H: [ -9.5  20.3  32.8 -16.2  13.3  10.4  -0.9  19.0 -10.2  19.6   4.5   3.2
  -4.4 -15.9  -3.2  18.5   3.9 -33.0  30.1 -18.8  14.0 -18.9  26.1  18.6
 -12.8  12.8   4.2   4.4 -10.8 -22.1  -3.9 -10.9   3.8   7.7   9.9  15.1
 -17.0   9.2 -13.4 -16.8   7.4  16.0   9.1  12.4  -7.1  -1.8 -22.6   1.0
  -0.2 -18.9 -11.1  16.4  -0.8  33.1]
C: [ 34.9 -52.5  28.9 -16.2  10.9  76.8   4.5 -14.8   5.8  26.0  11.8  52.6
 -19.9 -49.5 -40.0 -43.9 -18.4 -54.4  24.0  53.1  27.3  -4.2  16.7  48.9
   9.8  10.9  20.2 -10.3  10.9  26.7  32.1   2.0  28.5 -14.9  26.1  -9.8
 -58.7  54.7 -19.0 -31.9  12.8  -7.1  27.2  44.4   8.1 -22.9 -10.3 -14.8
  -7.0 -14.8  -5.4  22.9   8.8  33.1]
A: [ 16.0   9.1  12.4  -7.1  -1.8 -22.6   1.0  -0.1 -18.9 -11.1  16.4  -0.8
 -13.0  -2.0 -15.8 -43.9 -13.9  31.1  -9.0  17.2   0.8  28.7 -24.7 -10.1
  26.6   5.7   3.0   1.3  -2.2  26.7   6.1  17.6  -1.2 -40.4  -3.5 -46.1
  -5.9  25.4  12.9   8.8  -4.2 -29.0  -3.0   7.5  19.2  -9.8  -0.3   2.2
 -34.2  23.4  32.0   7.7   6.0 -41.2]
P: [ 30.7 -80.3 -50.1  -0.4 -30.9  52.8  20.8  -1.7  21.0   6.7   1.3  40.6
  -1.0 -20.6 -32.6 -75.0 -19.0  -5.8  -9.0  80.1  -2.1  15.1 -24.7  29.2
  14.6 -12.7  -8.7 -23.4  38.2  61.2  29.1  15.6  23.6  -8.9  12.7 -14.4
 -22.6  35.6  -7.0   3.5  11.0 -22.0  -3.8  11.2  19.2 -22.9  27.5 -25.7
  10.1  18.2  19.5 -10.7   0.5   1.6]
places P: [-75.0]	15
places C: [5.8]	8
places C: [10.9]	4 25 28
[ 16.0   9.1  12.4  -7.1  -1.8 -22.6   1.0  -0.2 -18.9 -11.1  16.4  -0.8]	H
shift -1: [29.1 15.6 23.6]	[29.0 15.5 23.5]
shift +1: [19.6  4.5  3.2 -4.4]	[19.7  4.6  3.3 -4.3]
chg C: [ 34.9 -52.5  28.9 -16.2  10.9  76.8   4.5 -14.8   5.8  26.0  11.8  52.6
 -19.9 -49.5 -40.0 -43.9 -18.4 -54.4  24.0  53.1  27.3  -4.2  16.7  48.9
   9.8  10.9  20.2 -10.3  10.9  26.7  32.1   2.0  28.5 -14.9  26.1  -9.8
 -58.7  54.7 -19.0 -31.9  12.9  -7.1  27.2  44.4   8.1 -22.9 -10.3 -14.8
  -7.0 -14.8  -5.4  22.9   8.8  33.1]	40, [12.8]

T: [ 46.1 -33.6   2.5 -51.0]
V: [ 14.7  36.3 -47.8  48.2]
B: [ 1.3  1.3 26.0 37.4]
R: [-33.6   2.6 -51.0  30.4]
M: [-50.8  63.1  25.2  -8.6]
Z: [18.4 31.3 -4.6 10.5]
G: [ 73.6 -37.0  37.0  19.1]
U: [  1.4  63.1  14.9 -15.2]
S: [ 31.3  -4.6  18.4 -50.3]
K: [-29.4 -40.0  59.3 -29.0]
chg M: [-50.9  63.1  25.2  -8.6]	0, [-50.8]
[-33.6   2.5 -51.0]	T
[31.3 -4.6 18.4]	S
places B: [1.3]	0 1
chg K: [-29.4 -40.1  59.3 -29.0]	1, [-40.0]

F: [-14.6  16.3 -15.9  -6.1  -9.5  16.3  39.1   6.9]
Y: [  4.9  13.9   5.4   5.3 -30.1  -5.8  36.3  48.2]
L: [-12.3  31.3 -11.6   3.7  71.9 -16.2  26.5  -6.0]
Q: [-12.3  31.3 -11.6   3.7 -20.5  -0.6  21.4 -89.8]
miss Y: [ 13.9   5.3 -30.1  -5.8   4.9  48.2  36.3]	[5.4]
chg Q: [-12.3  31.3 -11.6   3.7 -20.5  -0.6  21.5 -89.8]	6, [21.4]
miss Q: [ 21.4 -20.5 -12.3   3.7  -0.6 -89.8 -11.6]	[31.3]
miss Y: [  5.3  48.2   4.9  36.3  -5.8  13.9 -30.1]	[5.4]

J: [-3.0  5.0 -2.6  5.1]
W: [ 0.6 -0.1  7.5  1.9]
X: [-1.1 -0.5  4.4  1.7]
E: [ 56.3 -30.4  -2.1 -68.8]
D: [ 52.5 -35.9  60.1 -70.2]
N: [ 0.2  6.3 12.3  4.4]
chg E: [ 56.2 -30.4  -2.1 -68.8]	0, [56.3]
miss J: [-3.0  5.1  5.0]	[-2.6]

kud: [ 21.5 -10.2  21.4  -7.4   7.6  50.7 -46.0]
nubid: [ 21.5 -10.2  -3.5  -4.9   7.6  92.0 -23.3]
Feke: [ 21.5  -3.5 -10.2  -7.4   7.6  50.7 -46.0]
[-10.2  21.4]	kud
shift +1: [-10.2  -3.5  -4.9]	[-10.1  -3.4  -4.8]
miss kud: [ 50.7 -46.0   7.6 -10.2  -7.4  21.4]	[21.5]
miss kud: [ 21.5 -10.2  21.4  50.7   7.6  -7.4]	[-46.0]

Zut: [67.7 67.7 22.5 30.2]
zuro: [-8.8 45.4 45.5 36.8]
bese: [71.6  4.4 -6.4 33.0]
giv: [-47.3 -49.8 -49.8 -49.7]
kanad: [-15.6  29.2  62.9  29.4]
Fuli: [-40.3 -22.0  69.8 -24.2]
kevut: [  2.5 -56.6  25.1 -43.7]
zolas: [ 21.4 -15.5  77.8   8.2]
neni: [ -8.8 -52.4  45.5 -41.1]
Zur: [ 58.2 -31.5  40.1   4.3]
Gizes: [51.6 28.2 10.5 47.8]
tefaf: [ -0.8  26.9 -80.4   9.9]
chg Zut: [67.7 67.6 22.5 30.2]	1, [67.7]
places Zut: [67.7]	0 1
miss zuro: [45.4 36.8 -8.8]	[45.5]
chg Fuli: [-40.3 -22.1  69.8 -24.2]	1, [-22.0]
places giv: [-49.7]	3
chg zolas: [ 21.4 -15.6  77.8   8.2]	1, [-15.5]
[ -8.8 -52.4  45.5]	neni

